Below is a small trained network, with its code and all its weights. Each question gives an input and a class and asks what happens when units are switched off, that is, made to give their printed mean instead of their output.

import numpy as np


def w(rows, s, z=0):
    codes = np.array(rows[::2]) - 128.0
    scale = np.full(codes.shape[1], s)
    scale[-1] = z or s
    return codes * scale


def norm(h):
    return h / np.sqrt((h * h).mean(-1, keepdims=True) + 1e-5)


def f(y):
    return np.maximum(y, 0)


def log_softmax(a):
    a = a - a.max(-1, keepdims=True)
    return a - np.log(np.exp(a).sum(-1, keepdims=True))


def net(x, mask):
    res = np.array(x, float).reshape(1, 5) / 4 @ E
    u = 0
    for l in range(4):
        y = f(norm(res) @ A[l][:, :-1].T + A[l][:, -1])
        res = res + np.where(mask[u : u + 9], y, B[l][:, -1]) @ B[l][:, :-1]
        u += 9
    return log_softmax(norm(res)[-1] @ U[:, :-1].T + U[:, -1])


A, B = {}, {}
E = w([
[133,113,180,75],'x0',
[175,49,85,93],'x1',
[66,124,114,2],'x2',
[240,131,181,177],'x3',
[174,210,15,156],'x4',
],0.0078)
A[0] = w([
[54,249,120,115,4],'0.n1',
[173,192,42,82,57],'0.n2',
[88,75,114,127,85],'0.n3',
[201,128,150,49,152],'0.n4',
[169,187,188,118,58],'0.n5',
[112,102,86,97,59],'0.n6',
[153,120,54,115,150],'0.n7',
[132,102,156,162,104],'0.n8',
[131,187,152,31,138],'0.n9',
],0.012,0.0026)
B[0] = w([
[187,244,227,68,227],'0.n1',
[152,172,11,158,254],'0.n2',
[88,77,93,135,175],'0.n3',
[165,188,188,65,235],'0.n4',
[160,78,166,188,192],'0.n5',
[160,121,105,91,172],'0.n6',
[172,98,45,139,217],'0.n7',
[119,136,141,206,180],'0.n8',
[145,122,119,69,234],'0.n9',
],0.012,0.0048)
A[1] = w([
[120,112,94,124,65],'1.n1',
[140,197,76,175,106],'1.n2',
[72,122,161,159,183],'1.n3',
[62,250,114,133,163],'1.n4',
[122,180,13,130,115],'1.n5',
[129,106,136,132,96],'1.n6',
[50,140,73,176,151],'1.n7',
[153,143,75,107,132],'1.n8',
[167,76,153,116,2],'1.n9',
],0.011,0.0032)
B[1] = w([
[148,147,144,105,143],'1.n1',
[92,75,77,84,233],'1.n2',
[128,109,89,136,170],'1.n3',
[96,91,253,55,218],'1.n4',
[95,207,40,130,253],'1.n5',
[126,140,132,124,137],'1.n6',
[98,213,96,116,169],'1.n7',
[146,149,82,116,208],'1.n8',
[56,165,186,109,154],'1.n9',
],0.013,0.0053)
A[2] = w([
[87,122,37,15,200],'2.n1',
[10,161,60,175,196],'2.n2',
[101,207,225,126,250],'2.n3',
[122,149,117,226,95],'2.n4',
[148,163,77,126,40],'2.n5',
[110,117,110,145,51],'2.n6',
[129,154,122,179,117],'2.n7',
[106,107,120,143,75],'2.n8',
[57,39,166,170,171],'2.n9',
],0.013,0.0021)
B[2] = w([
[139,69,131,253,254],'2.n1',
[218,230,173,158,197],'2.n2',
[199,63,81,10,223],'2.n3',
[81,22,100,143,170],'2.n4',
[74,157,151,156,177],'2.n5',
[144,142,136,151,135],'2.n6',
[82,99,144,140,153],'2.n7',
[124,142,107,134,135],'2.n8',
[18,224,133,118,176],'2.n9',
],0.015,0.0097)
A[3] = w([
[74,38,186,221,176],'3.n1',
[120,146,114,152,191],'3.n2',
[149,103,175,179,124],'3.n3',
[165,135,191,66,22],'3.n4',
[163,163,210,113,213],'3.n5',
[160,169,227,77,248],'3.n6',
[148,157,8,170,225],'3.n7',
[177,167,96,167,245],'3.n8',
[131,74,143,144,100],'3.n9',
],0.013,0.0013)
B[3] = w([
[147,6,85,153,210],'3.n1',
[105,137,119,109,165],'3.n2',
[67,94,81,71,159],'3.n3',
[151,194,53,102,201],'3.n4',
[186,137,152,94,176],'3.n5',
[183,189,90,55,208],'3.n6',
[54,191,222,122,254],'3.n7',
[87,121,210,172,210],'3.n8',
[91,97,70,122,158],'3.n9',
],0.015,0.0091)
U = w([
[72,221,129,183,213],'0',
[102,29,91,135,2],'1',
[189,150,125,9,150],'2',
],0.012,0.0016)

Each question gives the input, the list of numbers given to net, and the class t.
The units are the neurons (one row each of A and B). Each row of codes is followed by its name. A weight is (code - 128) times the scale printed after its matrix; where a second scale follows, it is the last column's (A, B and U).
mask holds one flag per neuron, layer by layer. A switched-off neuron (its flag False) gives its mean, the last column of its row in B, instead of its output. The means were averaged over made-up inputs and are rounded, as every weight is.
A unit's drop is (log p(t) with every unit on - log p(t) with that unit switched off) / (log p(t) with every unit on - log p(t) with every unit switched off).
The circuit of an input: a set's keep is (log p(t) with only the set's units on - log p(t) with every unit switched off) / (log p(t) with every unit on - log p(t) with every unit switched off). Starting from the 12 units with the biggest drops (on a tie, the unit counted first), units are removed one at a time, each time the one whose removal leaves the highest keep (on an exact tie, the one counted first), for as long as the keep stays at least 0.8.
circuit, biggest first: the units of the circuit, biggest drop first
k most important neurons: the k neurons with the biggest drops, biggest first
k most important neurons of layer l: the k neurons of layer l with the biggest drops, biggest first
drop when u is switched off: that unit's drop, to one decimal
input [2,7,4,-3,0], class 1: circuit, biggest first : [2.n1]
input [2,0,3,0,-3], class 1: 2 most important neurons : [0.n1, 2.n1]
input [6,1,4,-2,-8], class 1: 2 most important neurons of layer 0 : [0.n1, 0.n3]
input [-7,-3,-2,5,0], class 1: 2 most important neurons : [0.n2, 2.n4]
input [-2,-6,-1,2,-2], class 2: 2 most important neurons : [0.n1, 2.n1]
input [-4,-4,1,-7,4], class 2: 2 most important neurons : [0.n1, 1.n4]
input [-2,1,1,-2,-2], class 1: 2 most important neurons : [2.n1, 0.n2]
input [-8,7,-2,2,-5], class 1: 3 most important neurons of layer 1 : [1.n2, 1.n5, 1.n4]
input [8,4,-5,-7,-8], class 0: 4 most important neurons of layer 2 : [2.n9, 2.n1, 2.n4, 2.n3]
input [7,-1,-8,4,-4], class 1: 2 most important neurons : [0.n1, 1.n4]
input [1,-5,-8,-3,4], class 2: drop when 1.n4 is switched off : 0.3
input [7,4,7,0,6], class 0: drop when 2.n3 is switched off : 0.0
input [-7,-6,-1,-5,2], class 2: drop when 0.n1 is switched off : 1.3
input [2,-6,2,-4,3], class 2: drop when 0.n1 is switched off : 0.3
input [-4,8,-2,-7,-8], class 0: circuit, biggest first : [2.n3]
input [4,2,-8,7,-6], class 1: 2 most important neurons of layer 2 : [2.n2, 2.n4]
